In the rows, zero is written as 128.
110, 182, 102, 158, 119, 131, 121, 152, 119, 121, 170, 149, 135, 106, 152, 112, 113, 123, 116, 144, 118, 108, 117, 139, 121, 127, 114, 153, 149, 128, 131, 127, 146, 151, 132 : <109>
140, 128, 140, 22, 130, 136, 122, 164, 89, 188, 100, 74, 172, 35, 87, 71, 74, 131, 132, 181, 206, 78, 94, 73, 148, 190, 75, 111, 200, 102, 132, 234, 133, 86, 211 : <8>
112, 223, 59, 102, 136, 142, 120, 222, 120, 132, 182, 130, 129, 122, 123, 143, 135, 159, 109, 160, 150, 121, 143, 148, 113, 160, 121, 171, 140, 132, 179, 171, 176, 120, 174 : <42>
120, 158, 114, 197, 153, 110, 130, 196, 136, 181, 149, 158, 155, 163, 99, 105, 173, 88, 52, 189, 59, 108, 161, 162, 159, 156, 107, 165, 120, 123, 186, 182, 66, 202, 172 : <42>
101, 165, 73, 145, 152, 117, 149, 121, 104, 106, 172, 151, 107, 108, 159, 118, 127, 125, 161, 104, 114, 119, 160, 119, 134, 108, 95, 138, 130, 175, 142, 124, 169, 122, 126 : <38>
117, 155, 112, 167, 131, 95, 132, 178, 107, 113, 126, 171, 185, 111, 147, 116, 133, 110, 135, 203, 114, 126, 101, 168, 121, 143, 120, 138, 116, 89, 116, 147, 103, 153, 118 : <42>
100, 190, 109, 96, 85, 103, 149, 173, 118, 116, 156, 113, 132, 76, 148, 106, 113, 150, 147, 171, 173, 108, 136, 128, 121, 154, 121, 127, 127, 155, 144, 163, 142, 113, 141 : <38>
150, 161, 125, 118, 138, 134, 118, 189, 134, 127, 148, 145, 147, 129, 141, 85, 111, 143, 89, 159, 143, 130, 155, 146, 105, 167, 125, 130, 127, 129, 134, 168, 166, 117, 175 : <133>
110, 180, 80, 152, 128, 96, 111, 177, 88, 109, 147, 148, 166, 147, 128, 138, 114, 118, 111, 151, 115, 136, 158, 176, 116, 125, 130, 158, 119, 110, 133, 140, 103, 149, 133 : <42>
114, 172, 84, 153, 150, 96, 139, 177, 146, 129, 153, 94, 148, 123, 112, 131, 121, 76, 98, 173, 104, 116, 138, 147, 132, 160, 108, 136, 125, 123, 128, 144, 94, 154, 137 : <158>
96, 168, 71, 154, 124, 139, 156, 157, 183, 127, 178, 142, 109, 85, 142, 68, 130, 134, 145, 152, 128, 167, 197, 150, 112, 138, 90, 124, 104, 140, 113, 167, 191, 86, 148 : <168>
118, 176, 104, 134, 139, 117, 140, 154, 128, 157, 154, 144, 121, 108, 156, 100, 100, 111, 123, 139, 135, 143, 135, 127, 112, 127, 112, 144, 136, 117, 117, 121, 138, 143, 114 : <133>
121, 166, 86, 142, 143, 139, 129, 115, 125, 126, 107, 174, 104, 101, 120, 120, 92, 132, 95, 140, 67, 152, 114, 149, 128, 146, 108, 139, 145, 134, 74, 168, 174, 125, 101 : <94>
118, 177, 100, 168, 108, 123, 130, 144, 137, 146, 161, 127, 112, 72, 134, 96, 123, 117, 115, 150, 96, 118, 121, 136, 125, 139, 94, 141, 153, 117, 140, 148, 141, 166, 122 : <109>
105, 171, 107, 106, 107, 138, 152, 158, 151, 93, 135, 157, 114, 102, 171, 110, 148, 138, 124, 178, 108, 96, 166, 139, 108, 174, 106, 133, 139, 161, 101, 184, 118, 150, 153 : <106>
88, 200, 128, 145, 99, 150, 166, 175, 154, 163, 135, 157, 95, 92, 169, 53, 137, 153, 85, 186, 98, 131, 145, 135, 125, 159, 137, 137, 135, 115, 159, 168, 142, 175, 122 : <133>
130, 178, 110, 157, 158, 111, 141, 154, 161, 185, 157, 105, 130, 116, 131, 83, 160, 108, 66, 170, 98, 155, 162, 165, 165, 126, 136, 157, 139, 108, 194, 165, 131, 188, 118 : <42>
129, 172, 115, 142, 143, 100, 115, 182, 143, 132, 110, 134, 157, 105, 123, 111, 112, 102, 71, 153, 100, 134, 135, 161, 128, 117, 82, 151, 139, 155, 136, 136, 100, 159, 171 : <106>
137, 134, 83, 156, 121, 107, 120, 162, 145, 144, 123, 143, 112, 123, 144, 158, 123, 80, 115, 127, 101, 182, 143, 142, 128, 116, 120, 147, 117, 106, 114, 128, 91, 141, 110 : <168>
134, 165, 75, 76, 113, 133, 123, 171, 161, 104, 149, 123, 127, 79, 141, 96, 121, 152, 124, 184, 153, 138, 146, 149, 104, 155, 113, 110, 144, 155, 137, 169, 174, 103, 184 : <106>
135, 212, 71, 112, 72, 124, 142, 157, 145, 93, 192, 136, 120, 91, 206, 111, 145, 104, 182, 156, 162, 117, 152, 143, 106, 144, 120, 166, 150, 118, 138, 146, 169, 163, 148 : <168>
100, 165, 96, 158, 133, 97, 112, 148, 80, 142, 154, 151, 159, 126, 137, 145, 88, 133, 111, 116, 126, 121, 133, 137, 124, 116, 118, 154, 139, 136, 146, 132, 105, 121, 128 : <38>
138, 235, 37, 126, 136, 106, 141, 142, 140, 163, 173, 98, 128, 40, 177, 76, 71, 81, 114, 127, 94, 152, 161, 158, 105, 109, 77, 150, 166, 138, 125, 178, 169, 147, 113 : <160>
123, 154, 118, 131, 101, 97, 121, 146, 117, 135, 130, 106, 145, 120, 141, 137, 131, 113, 121, 131, 140, 118, 162, 137, 101, 131, 94, 140, 140, 112, 142, 153, 91, 151, 139 : <106>
128, 173, 60, 109, 70, 141, 146, 188, 157, 123, 147, 153, 79, 108, 121, 124, 136, 141, 119, 193, 125, 125, 137, 140, 97, 188, 137, 122, 124, 144, 141, 190, 149, 122, 149 : <94>
98, 172, 83, 152, 162, 136, 162, 196, 154, 160, 162, 151, 136, 84, 153, 86, 140, 149, 82, 196, 96, 145, 150, 138, 150, 153, 119, 130, 133, 149, 199, 191, 149, 130, 140 : <38>
113, 158, 80, 132, 118, 133, 137, 184, 143, 144, 153, 137, 132, 90, 117, 103, 149, 162, 116, 178, 137, 132, 149, 140, 115, 169, 121, 133, 135, 109, 172, 183, 159, 122, 171 : <42>
91, 192, 60, 128, 66, 120, 129, 183, 176, 108, 155, 115, 108, 85, 124, 119, 160, 151, 116, 205, 165, 127, 115, 148, 115, 176, 152, 113, 121, 112, 176, 150, 159, 117, 180 : <158>
119, 193, 84, 155, 122, 95, 157, 137, 166, 172, 130, 111, 113, 67, 159, 112, 128, 78, 120, 149, 123, 138, 153, 152, 106, 101, 103, 133, 119, 125, 129, 184, 100, 127, 91 : <160>
163, 161, 90, 94, 188, 130, 119, 208, 127, 102, 144, 83, 182, 129, 130, 114, 99, 122, 98, 158, 149, 129, 159, 160, 109, 131, 125, 144, 123, 168, 161, 190, 155, 96, 179 : <160>
136, 187, 41, 78, 133, 151, 153, 173, 142, 116, 184, 103, 103, 101, 147, 141, 147, 137, 160, 172, 133, 108, 150, 131, 89, 181, 101, 135, 119, 166, 147, 225, 204, 103, 143 : <160>
118, 179, 52, 174, 122, 129, 116, 163, 130, 115, 169, 152, 118, 123, 156, 114, 134, 133, 112, 175, 103, 104, 136, 164, 91, 153, 125, 144, 126, 148, 163, 186, 136, 131, 151 : <160>
123, 119, 87, 144, 202, 132, 155, 123, 93, 172, 210, 84, 152, 72, 148, 28, 71, 141, 151, 87, 127, 121, 184, 86, 132, 114, 74, 119, 186, 147, 183, 139, 200, 99, 143 : <38>
144, 208, 103, 128, 85, 96, 111, 175, 79, 138, 165, 80, 173, 108, 174, 106, 78, 95, 141, 110, 158, 98, 136, 143, 83, 115, 95, 160, 156, 113, 144, 142, 113, 145, 144 : <160>
100, 221, 85, 134, 117, 131, 120, 202, 111, 114, 159, 169, 135, 92, 121, 84, 121, 141, 126, 166, 115, 110, 135, 166, 117, 144, 92, 145, 132, 141, 116, 165, 151, 114, 181 : <42>
102, 201, 14, 73, 71, 74, 108, 130, 113, 116, 177, 132, 132, 51, 159, 112, 71, 84, 145, 202, 160, 150, 75, 132, 133, 158, 136, 116, 159, 117, 65, 101, 178, 134, 149 : <158>
115, 163, 72, 143, 140, 125, 120, 168, 131, 121, 142, 138, 113, 101, 142, 106, 125, 143, 96, 171, 127, 118, 137, 148, 114, 182, 109, 129, 139, 133, 161, 192, 136, 119, 136 : <8>
90, 158, 125, 150, 106, 107, 148, 155, 144, 120, 123, 132, 150, 105, 139, 139, 161, 122, 107, 160, 122, 108, 114, 129, 133, 172, 126, 147, 125, 110, 130, 143, 107, 163, 146 : <158>
138, 196, 120, 83, 122, 124, 153, 153, 71, 152, 229, 130, 185, 143, 211, 86, 97, 73, 205, 150, 193, 109, 123, 137, 111, 89, 166, 155, 166, 98, 117, 113, 97, 134, 66 : <94>
156, 170, 125, 155, 152, 138, 109, 212, 142, 88, 160, 100, 134, 134, 125, 33, 155, 101, 87, 241, 115, 122, 124, 170, 166, 136, 121, 100, 113, 142, 185, 162, 172, 145, 172 : <109>
108, 161, 71, 125, 121, 104, 160, 154, 155, 153, 145, 127, 137, 63, 109, 149, 98, 144, 123, 162, 91, 148, 134, 137, 125, 172, 94, 142, 127, 155, 144, 171, 131, 151, 121 : <38>
126, 185, 68, 120, 108, 119, 139, 161, 128, 137, 159, 145, 140, 105, 145, 110, 84, 115, 115, 175, 136, 134, 122, 145, 112, 149, 135, 153, 156, 128, 126, 144, 141, 146, 130 : <94>
118, 177, 101, 98, 129, 142, 138, 177, 142, 137, 129, 127, 121, 81, 127, 94, 138, 149, 118, 172, 139, 143, 143, 142, 136, 144, 125, 124, 139, 109, 141, 183, 163, 109, 151 : <42>
104, 168, 61, 151, 112, 119, 126, 138, 121, 122, 145, 158, 94, 104, 166, 122, 138, 123, 124, 130, 113, 136, 137, 139, 126, 145, 105, 142, 139, 127, 158, 139, 122, 154, 120 : <8>
165, 183, 57, 67, 125, 161, 137, 199, 174, 125, 165, 137, 106, 96, 140, 131, 103, 154, 99, 140, 164, 129, 154, 130, 92, 177, 139, 148, 166, 160, 144, 179, 186, 92, 182 : <94>
136, 203, 62, 111, 79, 116, 129, 147, 131, 168, 132, 126, 109, 68, 142, 118, 98, 86, 115, 136, 77, 134, 129, 150, 112, 120, 102, 142, 148, 138, 124, 176, 106, 163, 133 : <160>
121, 169, 21, 83, 125, 136, 133, 183, 136, 96, 162, 157, 102, 82, 158, 104, 143, 150, 120, 196, 140, 135, 131, 141, 115, 190, 122, 119, 131, 166, 174, 191, 205, 112, 165 : <8>
106, 176, 62, 151, 154, 145, 138, 168, 159, 132, 168, 153, 84, 104, 169, 101, 157, 146, 91, 156, 116, 128, 160, 141, 126, 175, 111, 143, 141, 149, 178, 180, 143, 130, 133 : <8>
124, 147, 119, 144, 122, 147, 128, 138, 131, 137, 158, 152, 127, 107, 147, 117, 128, 123, 116, 115, 92, 120, 124, 119, 138, 135, 107, 152, 155, 130, 125, 123, 135, 169, 140 : <109>
106, 189, 112, 149, 198, 120, 104, 136, 139, 139, 159, 85, 139, 142, 116, 76, 80, 86, 68, 112, 141, 122, 166, 150, 156, 91, 125, 131, 152, 134, 105, 112, 122, 85, 157 : <158>
119, 160, 143, 105, 168, 167, 135, 165, 167, 125, 138, 144, 183, 139, 114, 106, 119, 160, 96, 182, 84, 138, 127, 173, 138, 154, 99, 143, 123, 160, 119, 161, 151, 139, 160 : <106>
121, 163, 15, 113, 140, 100, 125, 203, 152, 134, 186, 117, 116, 34, 143, 106, 174, 121, 114, 191, 166, 166, 141, 121, 124, 179, 125, 115, 148, 118, 183, 189, 187, 96, 187 : <158>
137, 161, 108, 141, 130, 145, 123, 155, 155, 126, 161, 116, 126, 101, 124, 107, 121, 130, 110, 151, 108, 132, 123, 149, 134, 129, 126, 139, 146, 127, 159, 136, 141, 156, 135 : <109>
131, 159, 82, 92, 112, 143, 136, 182, 129, 102, 135, 146, 138, 106, 128, 97, 102, 150, 108, 175, 151, 129, 155, 136, 109, 175, 129, 128, 141, 143, 120, 189, 179, 99, 178 : <94>
99, 166, 95, 123, 116, 90, 150, 139, 133, 116, 144, 106, 137, 80, 173, 114, 128, 95, 129, 149, 151, 124, 138, 121, 125, 149, 131, 127, 142, 107, 104, 133, 128, 136, 118 : <158>
134, 161, 75, 84, 134, 148, 140, 184, 137, 122, 152, 143, 135, 109, 120, 109, 104, 146, 108, 187, 131, 142, 141, 145, 119, 175, 144, 139, 142, 150, 127, 191, 162, 114, 153 : <94>
115, 110, 93, 170, 124, 102, 122, 158, 146, 118, 126, 134, 178, 133, 126, 171, 162, 119, 94, 188, 124, 130, 120, 143, 128, 182, 154, 136, 124, 73, 168, 159, 82, 160, 152 : <158>
102, 138, 79, 164, 135, 109, 135, 125, 111, 124, 146, 154, 126, 116, 176, 114, 140, 110, 141, 154, 142, 119, 132, 132, 124, 137, 119, 133, 136, 107, 159, 141, 105, 142, 103 : <8>
103, 131, 91, 158, 145, 106, 110, 146, 95, 112, 105, 141, 165, 108, 136, 129, 92, 134, 121, 149, 145, 140, 106, 142, 119, 139, 105, 134, 134, 99, 142, 137, 112, 117, 121 : <8>
103, 191, 110, 137, 158, 139, 124, 198, 138, 96, 159, 144, 153, 131, 146, 71, 126, 157, 87, 142, 173, 103, 181, 164, 115, 146, 109, 145, 122, 172, 168, 169, 145, 85, 190 : <8>
100, 219, 171, 113, 88, 113, 119, 198, 88, 163, 130, 55, 57, 134, 108, 98, 122, 78, 101, 92, 146, 115, 120, 112, 167, 48, 123, 147, 126, 160, 154, 67, 65, 154, 107 : <109>
173, 157, 56, 79, 93, 171, 147, 161, 180, 144, 140, 150, 67, 106, 160, 152, 90, 144, 69, 122, 63, 139, 161, 126, 93, 219, 145, 143, 181, 140, 108, 195, 142, 159, 124 : <94>
99, 192, 70, 154, 140, 103, 120, 157, 119, 150, 176, 107, 153, 110, 118, 91, 97, 101, 88, 152, 103, 129, 128, 160, 130, 126, 128, 139, 147, 119, 150, 127, 134, 139, 138 : <158>
104, 167, 100, 108, 111, 92, 138, 151, 106, 150, 119, 111, 169, 71, 102, 125, 50, 136, 109, 122, 115, 141, 149, 135, 129, 126, 101, 142, 143, 149, 131, 149, 110, 134, 141 : <38>
110, 159, 80, 141, 146, 126, 132, 172, 137, 131, 174, 142, 146, 109, 134, 83, 174, 130, 76, 186, 96, 124, 134, 142, 142, 186, 125, 126, 128, 137, 166, 184, 197, 137, 179 : <158>
113, 111, 88, 157, 141, 150, 139, 125, 129, 92, 97, 151, 136, 60, 105, 110, 133, 161, 98, 208, 59, 108, 125, 140, 134, 172, 139, 129, 164, 112, 166, 225, 137, 178, 146 : <109>
124, 190, 86, 116, 128, 149, 138, 169, 162, 160, 150, 135, 132, 38, 147, 40, 96, 163, 109, 190, 156, 155, 138, 134, 114, 152, 115, 118, 166, 96, 163, 182, 208, 113, 175 : <133>
180, 83, 102, 97, 187, 147, 147, 122, 199, 103, 150, 99, 101, 120, 123, 91, 193, 145, 139, 154, 236, 110, 221, 96, 117, 154, 137, 100, 129, 136, 201, 203, 225, 70, 226 : <133>
136, 174, 85, 123, 102, 116, 140, 188, 98, 142, 167, 124, 173, 149, 144, 120, 72, 98, 121, 146, 138, 117, 143, 139, 100, 138, 130, 162, 153, 116, 148, 125, 101, 161, 133 : <94>
